Here is a tiny trained network, its code and every weight. The questions are about switching its units off for an input and a class, where a switched-off unit gives its printed mean instead of its output.

import numpy as np


def w(rows, s, z=0):
    codes = np.array(rows[::2]) - 128.0
    scale = np.full(codes.shape[1], s)
    scale[-1] = z or s
    return codes * scale


def f(y):
    return np.maximum(y, 0)


def log_softmax(a):
    a = a - a.max(-1, keepdims=True)
    return a - np.log(np.exp(a).sum(-1, keepdims=True))


def net(x, mask):
    res = np.array(x, float).reshape(1, 8) / 4 @ E
    y = f(res @ A[0][:, :-1].T + A[0][:, -1])
    res = res + np.where(mask, y, B[0][:, -1]) @ B[0][:, :-1]
    return log_softmax(res[-1] @ U[:, :-1].T + U[:, -1])


A, B = {}, {}
E = w([
[48,165,181,119,204],'x0',
[132,235,182,145,58],'x1',
[87,61,117,97,65],'x2',
[182,80,188,46,129],'x3',
[107,79,254,132,32],'x4',
[41,153,91,106,82],'x5',
[143,145,133,169,45],'x6',
[78,95,141,246,148],'x7',
],0.0085)
A[0] = w([
[129,167,116,86,128,160],'neuron 0',
[172,71,116,38,164,198],'neuron 1',
[31,127,131,158,167,94],'neuron 2',
[39,107,116,128,142,177],'neuron 3',
[117,95,104,185,84,187],'neuron 4',
[193,65,178,125,158,219],'neuron 5',
[156,166,63,72,157,112],'neuron 6',
[57,187,130,120,147,242],'neuron 7',
[114,148,93,58,117,235],'neuron 8',
[141,173,107,103,128,153],'neuron 9',
[169,33,77,174,137,171],'neuron 10',
[134,130,105,139,127,59],'neuron 11',
[141,243,96,121,143,241],'neuron 12',
[139,23,186,105,66,196],'neuron 13',
[154,135,126,88,179,229],'neuron 14',
[135,93,178,214,135,229],'neuron 15',
[145,62,189,99,127,136],'neuron 16',
[117,118,171,219,20,214],'neuron 17',
[163,146,95,124,130,102],'neuron 18',
[125,134,112,83,144,214],'neuron 19',
[176,168,189,166,187,157],'neuron 20',
[165,106,189,127,119,234],'neuron 21',
[32,115,153,151,136,89],'neuron 22',
[132,248,206,157,30,223],'neuron 23',
[24,151,82,128,161,174],'neuron 24',
[196,195,136,151,171,192],'neuron 25',
[102,141,122,72,97,178],'neuron 26',
[104,112,174,117,157,168],'neuron 27',
[160,173,91,97,152,25],'neuron 28',
[104,105,118,79,154,240],'neuron 29',
[164,66,134,219,80,252],'neuron 30',
[114,165,199,132,14,187],'neuron 31',
[140,194,108,56,164,179],'neuron 32',
[154,150,36,192,114,229],'neuron 33',
[116,177,91,122,114,186],'neuron 34',
[89,124,99,193,137,214],'neuron 35',
],0.011,0.0032)
B[0] = w([
[167,85,120,190,119,166],'neuron 0',
[78,5,127,103,126,221],'neuron 1',
[35,186,137,214,164,192],'neuron 2',
[39,160,114,207,113,186],'neuron 3',
[143,175,71,134,125,181],'neuron 4',
[70,88,157,35,152,211],'neuron 5',
[162,74,133,170,126,196],'neuron 6',
[131,141,167,229,114,208],'neuron 7',
[150,61,96,174,85,184],'neuron 8',
[214,84,148,179,138,167],'neuron 9',
[102,85,65,59,188,199],'neuron 10',
[145,142,130,131,147,137],'neuron 11',
[249,118,190,225,174,229],'neuron 12',
[64,109,102,34,98,228],'neuron 13',
[144,79,186,141,124,196],'neuron 14',
[87,184,103,62,148,196],'neuron 15',
[106,93,132,39,110,195],'neuron 16',
[127,254,87,40,72,234],'neuron 17',
[141,107,116,129,171,158],'neuron 18',
[135,71,142,175,126,173],'neuron 19',
[134,175,193,83,180,197],'neuron 20',
[83,143,170,33,110,194],'neuron 21',
[24,177,146,158,115,182],'neuron 22',
[193,189,152,134,78,253],'neuron 23',
[93,138,129,224,145,216],'neuron 24',
[201,133,215,96,199,207],'neuron 25',
[111,104,85,197,65,167],'neuron 26',
[73,129,181,112,99,171],'neuron 27',
[163,87,149,160,158,170],'neuron 28',
[65,36,145,198,127,185],'neuron 29',
[149,183,60,31,156,212],'neuron 30',
[161,167,139,113,48,228],'neuron 31',
[186,75,139,195,113,206],'neuron 32',
[185,145,98,171,185,218],'neuron 33',
[166,82,129,222,99,177],'neuron 34',
[102,208,88,187,178,194],'neuron 35',
],0.0064,0.012)
U = w([
[196,103,145,159,177,72],'0',
[145,83,79,175,111,253],'1',
[86,51,135,90,123,168],'2',
[110,162,100,76,30,128],'3',
[176,180,163,154,56,88],'4',
[142,147,194,96,186,155],'5',
[137,153,5,107,196,88],'6',
[45,169,128,195,141,46],'7',
],0.011,0.0021)

Each question gives the input, the list of numbers given to net, and the class t.
The units are the neurons (one row each of A and B). Each row of codes is followed by its name. A weight is (code - 128) times the scale printed after its matrix; where a second scale follows, it is the last column's (A, B and U).
mask holds one flag per neuron, in row order. A switched-off neuron (its flag False) gives its mean, the last column of its row in B, instead of its output. The means were averaged over made-up inputs and are rounded, as every weight is.
A unit's drop is (log p(t) with every unit on - log p(t) with that unit switched off) / (log p(t) with every unit on - log p(t) with every unit switched off).
The circuit of an input: a set's keep is (log p(t) with only the set's units on - log p(t) with every unit switched off) / (log p(t) with every unit on - log p(t) with every unit switched off). Starting from the 12 units with the biggest drops (on a tie, the unit counted first), units are removed one at a time, each time the one whose removal leaves the highest keep (on an exact tie, the one counted first), for as long as the keep stays at least 0.8.
units of the circuit, in order: the units of the circuit, biggest drop first
unit that matters most: the unit with the biggest drop
top k neurons: the k neurons with the biggest drops, biggest first
drop when u is switched off: that unit's drop, to one decimal
input [6,-3,2,-5,-5,1,-2,-4], class 7: top 2 neurons => neuron 2; neuron 24
input [1,-5,6,-7,-4,-5,-2,7], class 6: units of the circuit, in order => neuron 10
input [0,4,-8,1,-3,-5,5,7], class 5: units of the circuit, in order => neuron 20; neuron 25
input [-6,-7,-4,2,5,-8,4,4], class 6: units of the circuit, in order => neuron 30; neuron 10
input [0,6,6,1,0,7,-7,-2], class 4: units of the circuit, in order => neuron 10; neuron 5
input [0,-5,-6,1,-2,6,-7,0], class 0: units of the circuit, in order => neuron 13; neuron 17
input [7,-8,-3,1,-5,-4,6,3], class 7: units of the circuit, in order => neuron 2; neuron 30; neuron 12
input [5,-8,-7,-4,4,-8,-1,-6], class 2: units of the circuit, in order => neuron 1; neuron 12
input [6,1,5,-3,4,-7,0,-7], class 2: top 2 neurons => neuron 17; neuron 30
input [-5,-6,4,-5,4,5,-2,6], class 6: top 2 neurons => neuron 30; neuron 10
input [-7,1,-1,-6,-8,7,4,-1], class 0: top 2 neurons => neuron 12; neuron 33
input [4,6,-2,-3,7,6,-3,-1], class 4: top 2 neurons => neuron 23; neuron 31
input [0,-4,-8,-6,-4,1,5,5], class 6: top 2 neurons => neuron 33; neuron 10
input [-2,-4,8,-8,6,1,5,5], class 3: units of the circuit, in order => neuron 17
input [7,3,-6,0,0,2,5,2], class 4: top 2 neurons => neuron 23; neuron 12
input [-2,-7,5,-2,3,-8,6,4], class 6: top 2 neurons => neuron 10; neuron 30
input [2,4,-1,0,2,3,-8,-8], class 0: drop when neuron 12 is switched off => 0.1
input [4,7,-3,-6,7,-3,0,5], class 4: drop when neuron 23 is switched off => 0.4
input [-1,-8,-4,-5,-8,8,-1,0], class 7: drop when neuron 34 is switched off => -0.1
input [2,5,0,0,-6,-8,-6,7], class 5: unit that matters most => neuron 20
input [5,-7,-4,4,-8,-7,-5,1], class 0: drop when neuron 25 is switched off => 0.2
